Each row has a class, written after it.
[-151   -5  193  120   82   22   77   76  168  200    1  -11  233  197
    2   39 -110  -25  123  -92  135 -130   94   22  -24  -33  -59  -38
   15   94  158   83] -> ver
[ -46  -63  129   93   39  138   40  191  -73 -157   45  236 -138   19
  -88   41  -72  152   -4 -103  -91  324   61  -51  114  -73   55  180
   79  176  -97 -104] -> rafaf
[  15  -66 -236  227   -6 -200  146  -22  -48  103   22  122   65   36
 -143 -205  107  -10  107  -67  -50 -154  149 -143 -177    4  -67  181
    6   78   60 -206] -> tepeg
[-229  -90 -561  313 -209 -394  283  549  110  287 -506 -477  714  531
 -229 -445   32  278  214   75  232 -313  436   -7 -105  246    6  365
  310  212 -123   22] -> pid
[   7    3  142  -17   80  -64  165    2   31 -125  257  141 -201 -350
 -234 -123   51  -60   76  245 -177 -357   12 -336  177  163 -119  247
   29  -84  270 -135] -> tepeg
[  40   29   31   27  -13  -71   43   71   31  205  114  -35   42  -43
 -102  -18  -18   52   45   85   79  -38   96 -175   -5  124   54 -170
   -8   31  241  -27] -> sigu
[   0  -51 -192  208  -94 -195  229   99  113   -6    2  143   19   35
  -90 -271  158  -15    7  -69   54   28   45 -118 -239  101  -47  -25
   77   51  -31  -23] -> sigu
[ 246 -234 -656 -144  -44 -355  193  -83 -347   42  340  262  -72  -88
  -67 -335  361 -245 -126 -102  394  -71    0 -111    5 -211  139   11
  190  151    4 -364] -> sigu
[ 121   25  -71  102  -84   26 -102   66 -207 -201  -60  103  -98  -61
  107   92  148    8  211   36    4  203   21   80   73  -90  201  126
  -61  220  -16   17] -> zin
[-116   13  -88 -130  -16   22 -179  149   91  225  -47  -74   41   48
   91  268  -17 -106  156   92 -136 -119  158  -64 -117   -2  205 -215
  -44   -8  105  133] -> ver
[-120   18  -25  124  113 -115  134  213  169  -95    2  207   83  -67
 -220  -81  -28 -149   40  -50  -35  -58   42 -150 -131  146  -63  112
   -2   34 -225  -67] -> rafaf
[  24  -71 -133  178   92  -85  126   77   56    7  -49  191   23  -60
 -103 -106  -38   65   99  -71    3  -46   35  -82 -173   99 -148   98
   -8  148   71  -49] -> sigu
[ -72  -41 -222  322   76  -76 -105  213  117  290  196   66   91   45
 -111 -250  412   -6  244 -138  215   68  192 -153 -189  421   77   -5
  -60  173 -169 -179] -> pid
[ -47  -36  -65  -44   18   43    9  122 -113  -53 -100   51  -46   20
  -29  -28   25  164    0  124  118  223   31  -50  111 -110   71  102
   81   24  -25  -25] -> tepeg
[ -47   65   75  141   93   98  -39  244    4  -14   15  140  -59  -21
 -101  115  142  -37   82  -26   -3  137  146  -30   35  -67  108   38
  -62  191   38  -92] -> tepeg
[ -28  -41 -235  154   81   11   69  195  -31  -55 -158  107  122   60
  -60  -67   30   87   56   92  260  176  107  -88   61 -180  172  217
  102   75  -17  -79] -> Leri
[   0  -34 -171  352   18 -103  255   99  170    7  -30  215  -26  -50
 -135 -306    2  -53    1 -104  219  132  -35 -196 -222  120   -8  -67
  116   59 -101  -16] -> tepeg
[-179   98   50  267  -89 -128  146  129   19  141  -68  294   34  172
   24   16  -57  128   47 -118 -177   54  203    9 -281   -3    7   43
  -85  165  -23   19] -> tubif
[  99 -115  223  -65 -101 -158  178 -152    0  -42   55   87 -207  192
  -81 -142  125   16  -61  -20   56   28  -45  -84 -193  317  -67  188
   64  192  -47   43] -> zin
[ -36   85 -705  407  -44 -177   -5   27  220  -94 -362  106  117  105
   32 -369  347  -29  -42  123   60  -63  -19  -24 -342 -197  -67  168
   47 -176 -117 -123] -> tubif
[   7   14 -224   27  -22  -17   72   14   69  278  133  -62  160   40
    1 -110  108  106   47 -102   66  112  154   66  -58  148  -53   69
  -25   99  -18 -115] -> Leri
[ 299  -68 -205  367 -251  -11 -142  447 -206  489    5 -722  310 -429
 -143  366 -120   24  181 -189 -455 -160  266  -45 -370 -157  372 -263
 -241  322  165  -83] -> Sabu
[  45   72 -209  143  -86 -187   92  -12   43  -36  -54   75   16   56
 -109  -22   44   12   12  -18   41  -12    1  -77 -200  113 -123  -15
   77    3  -21  -43] -> tubif
[ -61    7  -32  195   30 -153  184  -18  120  -71    1  179  -21  -44
 -121 -168    6   47   77 -151  -16    1   92 -101 -236  181 -195   87
   14    3  -45   -9] -> ver
[-187  155 -144  152   24  -37   47  224   39  124   -8  234   65  171
   27   89  -39  103   68 -176 -235  140  248  129 -201  -88  -42  -49
 -109  117  -12  -32] -> Sabu
[ -34  -86  237  112   93   54  176   65  127  170    4   72  112  249
 -138  276 -179  105  161 -308  -12   24  241    5  -49  143 -212  -44
   33  129  192  117] -> Leri
[  69 -116 -192  179   80 -225    9 -236   97   83  166  -73 -335 -176
 -233 -447  170 -165 -396 -174   -5  359 -265   22  -78  361 -279 -155
   75   53  -57 -509] -> tepeg
[  72  -40  175   94  -90 -214  188 -112   29  -85   70  215  -16   25
 -187  -96  -22   44   50  -74 -172   59   28 -166 -245  275 -118  114
  -44  176    1  -81] -> tubif
[-139  -16 -163    3  155   36   14   75  161  185  116   17  185   43
   39  -26  -59   62   -1 -134  124  144   29  131  -23  174 -177   57
  -31   74    7  -34] -> ver
[  55  387 -500   16  445 -186  111  729  254 -345 -123  461  350 -225
  -44  751  422 -329  141   30 -223   97  -71   23 -407    3  153 -328
 -332  -63  283  279] -> tubif
[-195  -23  -52   34  -38  -18   75   84  104  220  -79  -33  242  234
  109 -123  108   27  -15  -14  222  202  133   50 -223   50  123  134
  -55   89 -173   35] -> sigu
[  66  -26 -292  -40   65   97  -94  275 -124 -178   51  121  -81   33
  -71 -122  301  -27   60   34  203  379   93    9   56 -305  255  -40
  115   86 -117  -96] -> pid
[  -7  -29 -103  180   17 -137  213   22  126   39   29  159   12  -20
 -168 -163   43   16   69  -98  -76  -32  115  -88 -245   40 -184   66
   18   40   22  -72] -> Leri
[ -72  -13 -142  -10  -34  -22   27  193   10  216  218  -60  168  106
    0  -94  112  102   91  -14  138  173   71  110  -15  101  -71   -5
   20  200   80  -72] -> sigu
[ -66  -13  -74  174   13 -149   56  -25  151   75  -68   79    4   11
 -120  -36   17   36   40  -24 -117 -143   24  -97 -220  143 -220   87
    5   88   61 -103] -> ver
[  -3  -50   83  127  -47    3  -59  128  -53  -80   18   13  -59   97
 -130 -132   58   87  -59  128  151   73  -15 -107  212  -60   69   97
  108   58   23 -122] -> rafaf
[-323 -899  583  -64  332   53  -90  -45   -3  729 -399  -77 -197  523
  344 -336  122  136  120  -52 -507  181 -111   26 -129  124  297  300
  -54  236   84   -6] -> zin
[  73   19 -130  -26  -48  -39  -26  109  -88 -129   57   31   25    9
 -111 -123  159   17  -21   83  203  308   60 -107  155  -18  233   63
  127  214   -2 -219] -> rafaf
[  15  -19  -57   73   39   28  -24  145  -51 -120  -88   40  -55    0
  -89  -41  113   86   34   66   32  210   63  -35   99 -116   95  113
   73   68    3 -130] -> Leri
[-103   -8  -78 -127  111  -32  -27   56   26  157  162  -19  165  -23
    4 -192  -46   74   -8   22  127  156   47   52  -20  145  -43    2
  -62  108   51 -111] -> sigu
[   9  405 -531   70  236   35  150  202  135 -100  236  368 -353   85
 -191  -37   54   29  146  154 -109   33  204  150 -227 -214 -414  119
   -8 -259  351   60] -> Sabu
[ -75   98  -88  112  -17  -90  120  115  -83   69   39  321  -70   54
   38   -6 -154  173    9 -144 -149  227  165   59 -109  -62   -8  -96
  -42  139   42   16] -> zin
[-105   39 -153  126  -71  -60   52   37 -100   94   21  276  -34  153
   53   44  -84  201   46 -148 -164  167  250   67 -186  -99  -65   12
  -40  188  151  -71] -> sigu
[  23  122 -354   71  -12  -99   23  158  -37   75  106  174  206   -2
  135  -89    4  169  101 -194   82  378   41  142 -186  213   72 -178
  -68  213  -55   14] -> tubif
[  24  -48 -111  177 -211 -215  188   12    8  233  132   37  144  -92
   -6 -154  198   64   50   10  176   -9   93 -210  -44   12  108 -211
   46   88  229  -12] -> rafaf
[ 112  158  730 -122  341   15 -176 -329 -231 -465   -7  329 -292   -2
  -90  291  199 -244  177   26 -169  -30 -191 -200  -40  -41  194  239
 -151  147   22 -310] -> Sabu
[-136  167 -126  159   72 -181   95   92  -22   94  -32  241  133   40
   55 -185  -37   74  178 -165 -150   91  129  162 -126 -165  -42 -164
  -36  201  121 -123] -> ver
[  45   59 -190   71   43   44   67  174   68  -53   38   95   95   -4
  -71 -103  241   51   67   41  227  121   88  -31   44 -135   47   73
   80  103   36  -88] -> Leri
[   6  -21 -243 -105  -18  -24   93   63   37  237  187  105  209  -49
   49  108  -63  178   31 -114 -139  143   93   22  -36  204  -83   10
  -51  187   92  -62] -> tubif
[ -83  131 -167  105   37  -95   81   41   64  -48   66  202  -89   -4
  -66 -123   46    1   48  -38   -3  154  117   -3 -220  -11 -105  -29
  -34  -23   10  -29] -> Sabu
[  79  -63   39    9   20   36    0   33 -140 -140   25   26 -106   46
 -127  -65  124  106   74   49   88  202  -18  -29  124  -60   -1  130
  121  123   10 -126] -> pid
[  38   60 -197  129  -67   48 -131  190  -31 -115 -109   47 -143   77
 -111   -1   77   52    3  115   28  405   46 -118 -173 -159  239 -158
   87   29 -109  -41] -> pid
[   3   71  149   82   -3   -5  108  102   59  126  109   -9  128   86
 -130   42  -15  -31  140  -49  119  -63  135  -73   -8   68   -7  -88
    6  111  137   34] -> tepeg
[ 194   63 -119   32 -184    5   43  -22  -84 -117   15   60 -101  -21
  -33  -55  113   -9  -49  149   64  325  -55 -114   48 -198  251 -125
   86  122  101 -106] -> tepeg
[  87   76  -31   -1 -117 -103  107  -71   -8  -99  116   48 -126  -82
 -165   15   48  -50   -1   61  -80    8  -44  -74  -92   93 -171   13
    3  -18  -12  -54] -> tepeg
[-104   86  -93 -245  100   23  121   21   99  275  202   35  240    4
   48 -204  120  100  137  -29  -63  140  131  151  -25  174 -118  153
 -108  202  -22 -122] -> tepeg
[ -65  -67  247  265   34 -103  121  -25   23   92   14  110   19  176
  -95 -104  -41   90  171 -283  -92  -99   90  -56 -263  140 -199   -5
   34  171   71  -73] -> sigu
[  93  -40  311  -55   88  -88   19 -256  -99 -112  -98  -61 -452  -19
 -196  157  -50  130   69  -34 -129 -296  -85  -26  -54  244 -471  169
  119  -49  156    2] -> ver
[ -90   59  -76   37   83    0    1  237  172  264   45   40   95  134
  -90   80   64  -32  118   32  125  -26  155  -95 -146   14   53 -122
   11   52   65   45] -> ver
[ 246  300  131  296 -273    1  176 -128  292   58   -1  -31   22  299
   63  422  114   25  -92 -184  -58 -251   95  -50 -358  -74  -71 -550
    6 -127  597  359] -> Leri
[ -52    2    7  202   -7 -219  159   -2   85   67  -46  111   -1   49
 -108 -168    5    3   34 -126  -29 -104   50  -81 -229  150 -113   -1
   26   71  -32  -52] -> ver
[ 282 -381  -58 -174   55 -298  270  -49   44 -196  249  395 -135 -108
 -327 -579   56   62 -455  -56  211  447  -23 -314 -152  194   13 -212
  -20  125  178 -100] -> sigu
[  62   43   44  297  -31 -207  231  139  168 -160  -76   76   11   88
 -203 -133  184  -22  -44 -165  102  189  -20 -149 -268  260   -2  -56
   73   41 -121    9] -> ver
[-136   84  134  270  113  -47  215  100  200    6  -94  186   42  119
 -128  -84   -9   17  121 -116 -113   36   55  -29 -180   97 -201   40
  -20    1   -1   17] -> tepeg
[-193 -201  151   13   78   16 -119   86  -77  -29 -114   32 -166   14
 -103 -163  -84  145 -143  180   12  106   33  -94  251   61   19  336
   69   55  -67 -195] -> tubif
[-174  195 -195  188   25  -52   54  203  -40   86   -3  276   38  155
   67   54  -77  194   65 -146 -161  116  227  102 -195 -130  -25  -33
  -71   88   53  -20] -> Sabu
[ -30  230 -257  -41  -57  -89   95  119  -33  -76  -35  132  -41   37
   51  -54   32   74 -232  170 -172  241   48   -3  -86 -284  219  -61
   59  -55  177  -98] -> tubif
[ -55   62   37   93   -3  -89  -31  127   81  -51  102   56  134  -74
  -74   34 -189   45  122  132   55 -135   -6  -82  -70   78 -103 -119
  -90  -33  205  168] -> ver
[  15   96  -10  123   62   13   12  204   80   90   17  -15  131   17
  -30  122  -73    8  132    5   79  -16   61  -41  -32   33   95 -116
  -35   25  146  110] -> ver
